X =
[[ 18.5  23.8  22.2  15.8   9.4 -17.8  34.0  23.1   7.7  79.4 -28.6]
 [ 26.4  23.9  -2.9  26.7  21.2  -2.0   0.9 -35.3  14.1  30.0  70.5]
 [  6.4 -16.0   3.8  12.3  25.4   0.4   9.2  19.1   7.4  59.2 -17.2]
 [ -5.1  -4.5 -10.4 -20.3 -40.2  -4.7   0.6  -0.6   7.9 -36.5   3.1]
 [  2.7 -36.0 -18.1   0.6  30.5   8.9  -0.1  15.4   0.1  38.7 -15.6]
 [-20.7 -42.4   7.1 -19.2 -14.4 -23.9 -28.9   7.4  -6.4 -20.5  25.6]
 [-17.6 -42.8   6.3 -23.0 -15.5 -17.0 -20.4   7.1  -5.0 -22.0  26.3]
 [ 28.6  21.2  -2.2  26.2  14.3  -6.4  -3.1 -30.3  11.5  42.0  61.6]
 [-14.4 -41.3   5.5 -24.7 -17.7  -8.4 -12.6   6.6  -2.0 -24.6  26.8]
 [ 36.2  27.0 -10.6   8.8   4.3  -7.4  58.4  46.9  20.8  34.7 -31.5]
 [ 28.0  15.7  -6.3  20.8  10.7  -9.6  -5.3 -25.8   6.4  45.6  49.8]
 [-38.0  -3.4   2.9  28.1  -3.0  31.5 -57.5 -12.6  -3.5 -48.7  10.5]]
X[0][0] -> 18.5
X[11][9] -> -48.7
X[8][3] -> -24.7
X[6][1] -> -42.8
X[2][3] -> 12.3
X[9][7] -> 46.9
X[5][10] -> 25.6
X[5][0] -> -20.7
X[6][0] -> -17.6
X[:, 0] -> [18.5, 26.4, 6.4, -5.1, 2.7, -20.7, -17.6, 28.6, -14.4, 36.2, 28.0, -38.0]
X[5][3] -> -19.2
X[7][0] -> 28.6
X[1][6] -> 0.9
X[0][6] -> 34.0
X[9] -> [36.2, 27.0, -10.6, 8.8, 4.3, -7.4, 58.4, 46.9, 20.8, 34.7, -31.5]
X[:, 8] -> [7.7, 14.1, 7.4, 7.9, 0.1, -6.4, -5.0, 11.5, -2.0, 20.8, 6.4, -3.5]
X[6][3] -> -23.0
X[3][3] -> -20.3
X[8][5] -> -8.4
X[9][8] -> 20.8
X[:, 9] -> [79.4, 30.0, 59.2, -36.5, 38.7, -20.5, -22.0, 42.0, -24.6, 34.7, 45.6, -48.7]
X[6][6] -> -20.4
X[3][0] -> -5.1
X[:, 10] -> [-28.6, 70.5, -17.2, 3.1, -15.6, 25.6, 26.3, 61.6, 26.8, -31.5, 49.8, 10.5]
X[0][5] -> -17.8
X[3][6] -> 0.6
X[4][7] -> 15.4
X[9][3] -> 8.8
X[7][3] -> 26.2
X[10][9] -> 45.6
X[3][9] -> -36.5
X[5][6] -> -28.9
X[3][2] -> -10.4
X[8][1] -> -41.3
X[0] -> [18.5, 23.8, 22.2, 15.8, 9.4, -17.8, 34.0, 23.1, 7.7, 79.4, -28.6]

grid = 15.8,61.2,5.0,-16.3,-13.6,-29.7,54.6,-28.9,71.9,43.9,-12.2
grid[0]	15.8
grid[3]	-16.3
grid[4]	-13.6
grid[8]	71.9
grid[7]	-28.9
grid[5]	-29.7

W =
[[-21.5 -18.6  35.4  38.4  11.2  14.0 -12.8   7.7   9.1  30.1  24.2  19.9
    1.8 -53.2]
 [-24.1 -21.5  42.1  44.2  15.3  11.0 -12.7   7.7   9.7  35.1  17.7  27.3
    3.7 -63.5]
 [ -6.1   0.0  50.3  43.2  18.0 -12.0  -7.7   7.7   7.3  34.6 -29.3  50.2
   -7.6 -56.4]
 [-14.2  -9.7  47.1  43.1  20.1  -8.7  -6.6   7.7   8.2  35.1 -21.4  46.6
   -0.3 -63.7]
 [  6.5  12.6  43.4  28.5   7.8  -4.7  -5.1   7.7   4.1  25.0 -24.7  32.0
   -1.3 -23.3]
 [-14.8  -7.0  54.4  52.2  12.1  11.9 -17.9   7.7  11.6  40.5  15.6  36.0
   -9.3 -60.5]
 [-21.7  -7.7  15.3  17.3  12.2   2.8   6.4   7.7  16.3  18.3   1.8  30.2
   11.3 -48.0]
 [-11.1 -10.3  36.4  30.9  22.1 -20.2   1.3   7.7   4.0  26.6 -42.0  45.0
    6.6 -55.0]
 [ -0.5   5.7  44.7  42.1   1.2  15.1 -22.5   7.7   6.5  29.7  23.3  20.3
  -22.8 -30.0]
 [-27.5 -23.9  42.4  41.6  25.6  -7.0  -1.1   7.7  10.8  36.2 -17.1  46.0
   14.6 -78.3]
 [ -4.5  -2.6  53.2  52.1   4.4  16.5 -28.1   7.7   4.7  36.2  27.5  21.4
  -23.8 -40.9]]
W[0, 0] => -21.5
W[7, 6] => 1.3
W[0] => [-21.5, -18.6, 35.4, 38.4, 11.2, 14.0, -12.8, 7.7, 9.1, 30.1, 24.2, 19.9, 1.8, -53.2]
W[0, 12] => 1.8
W[2, 7] => 7.7
W[:, 2] => [35.4, 42.1, 50.3, 47.1, 43.4, 54.4, 15.3, 36.4, 44.7, 42.4, 53.2]
W[3, 9] => 35.1
W[:, 7] => [7.7, 7.7, 7.7, 7.7, 7.7, 7.7, 7.7, 7.7, 7.7, 7.7, 7.7]
W[2, 9] => 34.6
W[8, 12] => -22.8
W[2, 10] => -29.3
W[8, 10] => 23.3
W[6, 5] => 2.8
W[4, 2] => 43.4
W[:, 8] => [9.1, 9.7, 7.3, 8.2, 4.1, 11.6, 16.3, 4.0, 6.5, 10.8, 4.7]
W[6, 2] => 15.3
W[8, 1] => 5.7
W[5] => [-14.8, -7.0, 54.4, 52.2, 12.1, 11.9, -17.9, 7.7, 11.6, 40.5, 15.6, 36.0, -9.3, -60.5]
W[:, 1] => [-18.6, -21.5, 0.0, -9.7, 12.6, -7.0, -7.7, -10.3, 5.7, -23.9, -2.6]
W[3, 3] => 43.1
W[1] => [-24.1, -21.5, 42.1, 44.2, 15.3, 11.0, -12.7, 7.7, 9.7, 35.1, 17.7, 27.3, 3.7, -63.5]
W[4, 7] => 7.7
W[9, 9] => 36.2
W[6, 11] => 30.2
W[:, 11] => [19.9, 27.3, 50.2, 46.6, 32.0, 36.0, 30.2, 45.0, 20.3, 46.0, 21.4]
W[10, 11] => 21.4
W[5, 11] => 36.0
W[9, 3] => 41.6
W[2, 13] => -56.4
W[3] => [-14.2, -9.7, 47.1, 43.1, 20.1, -8.7, -6.6, 7.7, 8.2, 35.1, -21.4, 46.6, -0.3, -63.7]
W[8, 11] => 20.3
W[8, 8] => 6.5
W[0, 3] => 38.4
W[4] => [6.5, 12.6, 43.4, 28.5, 7.8, -4.7, -5.1, 7.7, 4.1, 25.0, -24.7, 32.0, -1.3, -23.3]
